Below are the code and all the weights of a small trained network. Each question names an input and a class and asks about switching units off, where a switched-off unit gives its printed mean instead of its output.

import numpy as np


def w(rows, s, z=0):
    codes = np.array(rows[::2]) - 128.0
    scale = np.full(codes.shape[1], s)
    scale[-1] = z or s
    return codes * scale


def f(y):
    return np.maximum(y, 0)


def log_softmax(a):
    a = a - a.max(-1, keepdims=True)
    return a - np.log(np.exp(a).sum(-1, keepdims=True))


def net(x, mask):
    res = np.array(x, float).reshape(1, 4) / 4 @ E
    y = f(res @ A[0][:, :-1].T + A[0][:, -1])
    res = res + np.where(mask, y, B[0][:, -1]) @ B[0][:, :-1]
    return log_softmax(res[-1] @ U[:, :-1].T + U[:, -1])


A, B = {}, {}
E = w([
[85,101,127,185,254,196],'x0',
[218,189,99,213,162,78],'x1',
[113,31,205,210,101,64],'x2',
[182,174,203,157,89,238],'x3',
],0.0093)
A[0] = w([
[123,77,198,184,138,94,92],'neuron 0',
[140,165,105,84,150,142,115],'neuron 1',
[185,163,106,193,137,105,92],'neuron 2',
[96,119,69,104,160,81,96],'neuron 3',
[90,109,65,103,132,51,43],'neuron 4',
[140,77,148,164,71,96,108],'neuron 5',
[72,115,159,102,103,169,16],'neuron 6',
[147,141,77,92,150,167,96],'neuron 7',
[168,144,196,140,114,210,58],'neuron 8',
[148,146,91,97,75,119,22],'neuron 9',
[83,107,121,185,247,194,4],'neuron 10',
[106,89,89,109,176,86,126],'neuron 11',
[119,118,150,152,99,103,115],'neuron 12',
[68,122,79,128,134,92,93],'neuron 13',
[83,111,133,188,186,154,65],'neuron 14',
[151,161,117,182,167,119,45],'neuron 15',
[89,96,66,131,168,98,81],'neuron 16',
[116,82,191,175,120,90,114],'neuron 17',
[69,112,181,84,100,170,19],'neuron 18',
[169,127,158,125,110,186,86],'neuron 19',
[128,168,79,87,149,154,109],'neuron 20',
[56,86,131,114,112,185,41],'neuron 21',
[104,101,154,98,95,159,70],'neuron 22',
[143,176,62,81,122,135,101],'neuron 23',
[140,164,200,158,111,195,88],'neuron 24',
[128,188,87,100,140,159,106],'neuron 25',
[203,146,110,192,146,111,27],'neuron 26',
[95,77,145,61,126,145,109],'neuron 27',
[114,186,64,97,144,160,110],'neuron 28',
[72,106,157,87,112,152,10],'neuron 29',
[156,197,113,161,92,71,73],'neuron 30',
[154,137,141,107,24,71,8],'neuron 31',
[172,129,99,193,183,133,90],'neuron 32',
],0.012,0.0031)
B[0] = w([
[90,24,204,165,226,196,214],'neuron 0',
[97,68,170,163,182,189,190],'neuron 1',
[46,145,53,94,150,71,211],'neuron 2',
[207,96,66,181,88,99,211],'neuron 3',
[209,117,81,177,65,99,219],'neuron 4',
[113,80,175,119,185,214,201],'neuron 5',
[97,157,93,129,145,86,185],'neuron 6',
[112,78,182,142,186,160,192],'neuron 7',
[214,101,47,182,89,79,225],'neuron 8',
[142,155,205,66,103,188,182],'neuron 9',
[169,207,240,2,4,184,255],'neuron 10',
[193,134,86,172,90,107,213],'neuron 11',
[127,119,170,145,163,176,168],'neuron 12',
[162,121,107,154,102,98,194],'neuron 13',
[159,162,215,35,100,192,208],'neuron 14',
[81,179,110,124,114,79,185],'neuron 15',
[195,124,86,163,81,112,210],'neuron 16',
[116,62,172,176,231,218,211],'neuron 17',
[78,161,82,133,137,62,204],'neuron 18',
[166,106,93,181,76,102,192],'neuron 19',
[125,86,173,150,202,159,205],'neuron 20',
[80,187,66,105,149,75,202],'neuron 21',
[96,152,101,121,131,65,182],'neuron 22',
[126,75,164,126,194,182,216],'neuron 23',
[242,96,33,237,62,65,220],'neuron 24',
[103,51,175,175,178,166,208],'neuron 25',
[36,190,55,141,156,59,203],'neuron 26',
[66,166,85,124,112,65,204],'neuron 27',
[116,57,164,160,197,174,218],'neuron 28',
[67,170,77,120,152,71,185],'neuron 29',
[66,212,112,79,114,94,207],'neuron 30',
[165,180,220,16,86,206,223],'neuron 31',
[74,173,110,80,127,76,205],'neuron 32',
],0.0075,0.0096)
U = w([
[98,45,151,168,203,187,105],'0',
[228,93,72,198,68,108,87],'1',
[144,161,175,27,64,174,254],'2',
[3,160,73,117,143,76,57],'3',
],0.013,0.0029)

Each question gives the input, the list of numbers given to net, and the class t.
The units are the neurons (one row each of A and B). Each row of codes is followed by its name. A weight is (code - 128) times the scale printed after its matrix; where a second scale follows, it is the last column's (A, B and U).
mask holds one flag per neuron, in row order. A switched-off neuron (its flag False) gives its mean, the last column of its row in B, instead of its output. The means were averaged over made-up inputs and are rounded, as every weight is.
A unit's drop is (log p(t) with every unit on - log p(t) with that unit switched off) / (log p(t) with every unit on - log p(t) with every unit switched off).
The circuit of an input: a set's keep is (log p(t) with only the set's units on - log p(t) with every unit switched off) / (log p(t) with every unit on - log p(t) with every unit switched off). Starting from the 12 units with the biggest drops (on a tie, the unit counted first), units are removed one at a time, each time the one whose removal leaves the highest keep (on an exact tie, the one counted first), for as long as the keep stays at least 0.8.
units of the circuit, in order: the units of the circuit, biggest drop first
k most important neurons: the k neurons with the biggest drops, biggest first
drop when u is switched off: that unit's drop, to one decimal
input [-8,3,-4,-7], class 2: units of the circuit, in order : (neuron 31)
input [-7,-7,-3,-8], class 1: 2 most important neurons : (neuron 4; neuron 3)
input [7,8,-6,-4], class 3: 3 most important neurons : (neuron 26; neuron 32; neuron 2)
input [-7,-4,3,-7], class 1: 4 most important neurons : (neuron 4; neuron 10; neuron 3; neuron 14)
input [-6,-8,-4,-5], class 3: 2 most important neurons : (neuron 10; neuron 27)
input [7,5,2,6], class 2: 3 most important neurons : (neuron 10; neuron 14; neuron 32)
input [-8,-5,3,-7], class 2: 3 most important neurons : (neuron 31; neuron 24; neuron 8)
input [7,2,3,6], class 2: 2 most important neurons : (neuron 10; neuron 14)
input [-2,-3,-7,-7], class 0: 2 most important neurons : (neuron 23; neuron 28)
input [5,6,-5,0], class 3: 3 most important neurons : (neuron 32; neuron 26; neuron 2)
input [-5,8,-8,4], class 0: 3 most important neurons : (neuron 23; neuron 25; neuron 28)
input [1,3,0,-2], class 3: 2 most important neurons : (neuron 24; neuron 8)
input [8,7,-5,8], class 1: 3 most important neurons : (neuron 24; neuron 8; neuron 19)
input [-5,-7,-4,-3], class 3: units of the circuit, in order : (neuron 10)
input [5,-6,0,7], class 1: drop when neuron 8 is switched off : 0.2
input [7,-4,1,2], class 2: drop when neuron 10 is switched off : 0.4
input [8,4,0,-2], class 2: drop when neuron 10 is switched off : 0.3
